Here is a tiny trained network, its code and every weight. The questions are about switching its units off for an input and a target symbol, where a switched-off unit gives its printed mean instead of its output.

import numpy as np


def w(rows, s, z=0):
    codes = np.array(rows[::2]) - 128.0
    scale = np.full(codes.shape[1], s)
    scale[-1] = z or s
    return codes * scale


def norm(h):
    return h / np.sqrt((h * h).mean(-1, keepdims=True) + 1e-5)


def f(y):
    return np.maximum(y, 0)


def softmax(a):
    e = np.exp(a - a.max(-1, keepdims=True))
    return e / e.sum(-1, keepdims=True)


def log_softmax(a):
    a = a - a.max(-1, keepdims=True)
    return a - np.log(np.exp(a).sum(-1, keepdims=True))


def net(x, mask):
    ids = ['αγδηθλμσφψω'.index(c) for c in x.split()]
    T = len(ids)
    res = E[ids] + P[:T]
    q, k, v = (norm(res) @ M[0].T for M in (Q, K, V))
    z = softmax(np.where(np.tri(T) > 0, q @ k.T / 3**0.5, -1e9)) @ v
    res = res + np.where(mask[0], z, O[0][:, -1]) @ O[0][:, :-1]
    y = f(norm(res) @ A[0][:, :-1].T + A[0][:, -1])
    res = res + np.where(mask[1:9], y, B[0][:, -1]) @ B[0][:, :-1]
    return log_softmax(norm(res)[-1] @ U[:, :-1].T + U[:, -1])


Q, K, V, O, A, B = {}, {}, {}, {}, {}, {}
E = w([
[158,235,67,169],'α',
[119,236,78,188],'γ',
[144,176,99,125],'δ',
[150,234,62,217],'η',
[133,58,175,28],'θ',
[125,248,51,152],'λ',
[134,223,106,182],'μ',
[165,193,85,151],'σ',
[132,216,91,114],'φ',
[123,126,66,195],'ψ',
[1,204,157,143],'ω',
],0.0085)
P = w([
[149,58,187,104],'0',
[76,142,70,19],'1',
[97,197,222,246],'2',
[166,116,95,225],'3',
[108,181,92,48],'4',
[73,162,178,225],'5',
[140,106,95,222],'6',
[163,180,124,33],'7',
],0.011)
Q[0] = w([
[39,174,155,4],'h0',
[171,135,255,79],'h0',
[152,254,183,34],'h0',
],0.009)
K[0] = w([
[1,108,61,151],'h0',
[101,146,90,98],'h0',
[42,137,101,241],'h0',
],0.0097)
V[0] = w([
[150,65,174,50],'h0',
[251,80,47,99],'h0',
[62,1,145,202],'h0',
],0.007)
O[0] = w([
[150,127,193,150,83],'h0',
[223,148,28,118,113],'h0',
[135,4,114,176,4],'h0',
],0.012,0.0025)
A[0] = w([
[193,168,173,26,145],'n0',
[174,16,39,166,1],'n1',
[69,77,164,184,45],'n2',
[107,130,1,162,190],'n3',
[223,78,166,155,161],'n4',
[115,211,207,218,168],'n5',
[202,47,154,41,174],'n6',
[223,33,200,251,148],'n7',
],0.0082,0.0041)
B[0] = w([
[155,145,148,231,194],'n0',
[49,108,138,176,153],'n1',
[140,149,94,220,139],'n2',
[126,85,102,74,224],'n3',
[146,79,178,122,167],'n4',
[6,94,163,173,255],'n5',
[70,206,2,160,153],'n6',
[134,104,205,54,188],'n7',
],0.0079,0.0068)
U = w([
[152,249,162,57,101],'α',
[95,130,131,155,95],'γ',
[161,118,174,121,113],'δ',
[129,20,92,152,145],'η',
[215,118,105,196,223],'θ',
[153,92,181,98,252],'λ',
[182,195,97,152,105],'μ',
[126,133,133,160,57],'σ',
[126,212,206,235,141],'φ',
[63,124,187,100,212],'ψ',
[138,78,39,56,235],'ω',
],0.012,0.0029)

Each question gives the input, a string of symbols that net reads in full, and the target symbol t.
The units are the heads (3 rows each of Q, K, V and O) and the neurons (one row each of A and B). Each row of codes is followed by its name. A weight is (code - 128) times the scale printed after its matrix; where a second scale follows, it is the last column's (O, A, B and U).
mask holds one flag per unit, heads first, then neurons. A switched-off unit (its flag False) gives its mean, the last column of its rows in O or B, instead of its output. The means were averaged over made-up inputs and are rounded, as every weight is.
A unit's drop is (log p(t) with every unit on - log p(t) with that unit switched off) / (log p(t) with every unit on - log p(t) with every unit switched off).
The circuit of an input: a set's keep is (log p(t) with only the set's units on - log p(t) with every unit switched off) / (log p(t) with every unit on - log p(t) with every unit switched off). Starting from all 9 units, units are removed one at a time, each time the one whose removal leaves the highest keep (on an exact tie, the one counted first), for as long as the keep stays at least 0.8.
units of the circuit, in order: the units of the circuit, biggest drop first
unit that matters most: the unit with the biggest drop
k most important neurons: the k neurons with the biggest drops, biggest first
drop of u: that unit's drop, to one decimal
input ψ ψ ω φ α, target ψ: most important neuron => [n6]
input ω θ θ φ φ φ ψ γ, target ω: 2 most important neurons => [n3; n5]
input ψ φ σ η θ ψ φ, target η: units of the circuit, in order => [h0; n3]
input μ σ σ ψ ψ ψ δ, target ψ: units of the circuit, in order => [h0; n7]
input φ ω μ γ φ φ ψ η, target ω: 2 most important neurons => [n3; n5]
input φ α λ ψ φ ψ φ μ, target ω: units of the circuit, in order => [h0; n5]
input α μ φ ψ α, target ω: units of the circuit, in order => [h0; n3]
input δ σ φ φ θ, target α: units of the circuit, in order => [n5; n0]
input ψ φ ψ φ φ, target ω: units of the circuit, in order => [h0; n5; n3]
input ψ δ ψ θ φ φ γ, target η: units of the circuit, in order => [h0; n7]
input σ λ ψ φ η, target ω: units of the circuit, in order => [h0; n3; n5]
input η ψ ψ φ ω φ ω σ, target ψ: 2 most important neurons => [n3; n6]
input η λ σ δ, target ω: 2 most important neurons => [n3; n0]
input φ μ σ ψ α δ θ, target φ: 2 most important neurons => [n0; n6]
input ψ σ μ φ θ, target α: unit that matters most => n5
input ω φ λ ω σ ψ φ θ, target ω: 2 most important neurons => [n6; n5]
input φ ψ ψ α ψ γ ψ α, target ω: 2 most important neurons => [n3; n5]
input φ δ σ ψ μ, target ω: drop of h0 => 1.1
input ψ θ φ φ φ σ ω φ, target ψ: drop of h0 => 2.1
input φ γ ω α σ, target ψ: drop of n0 => 0.0
input ψ θ ψ ψ, target η: unit that matters most => n1
input ψ γ ψ ω μ δ ψ, target η: drop of n1 => 0.1
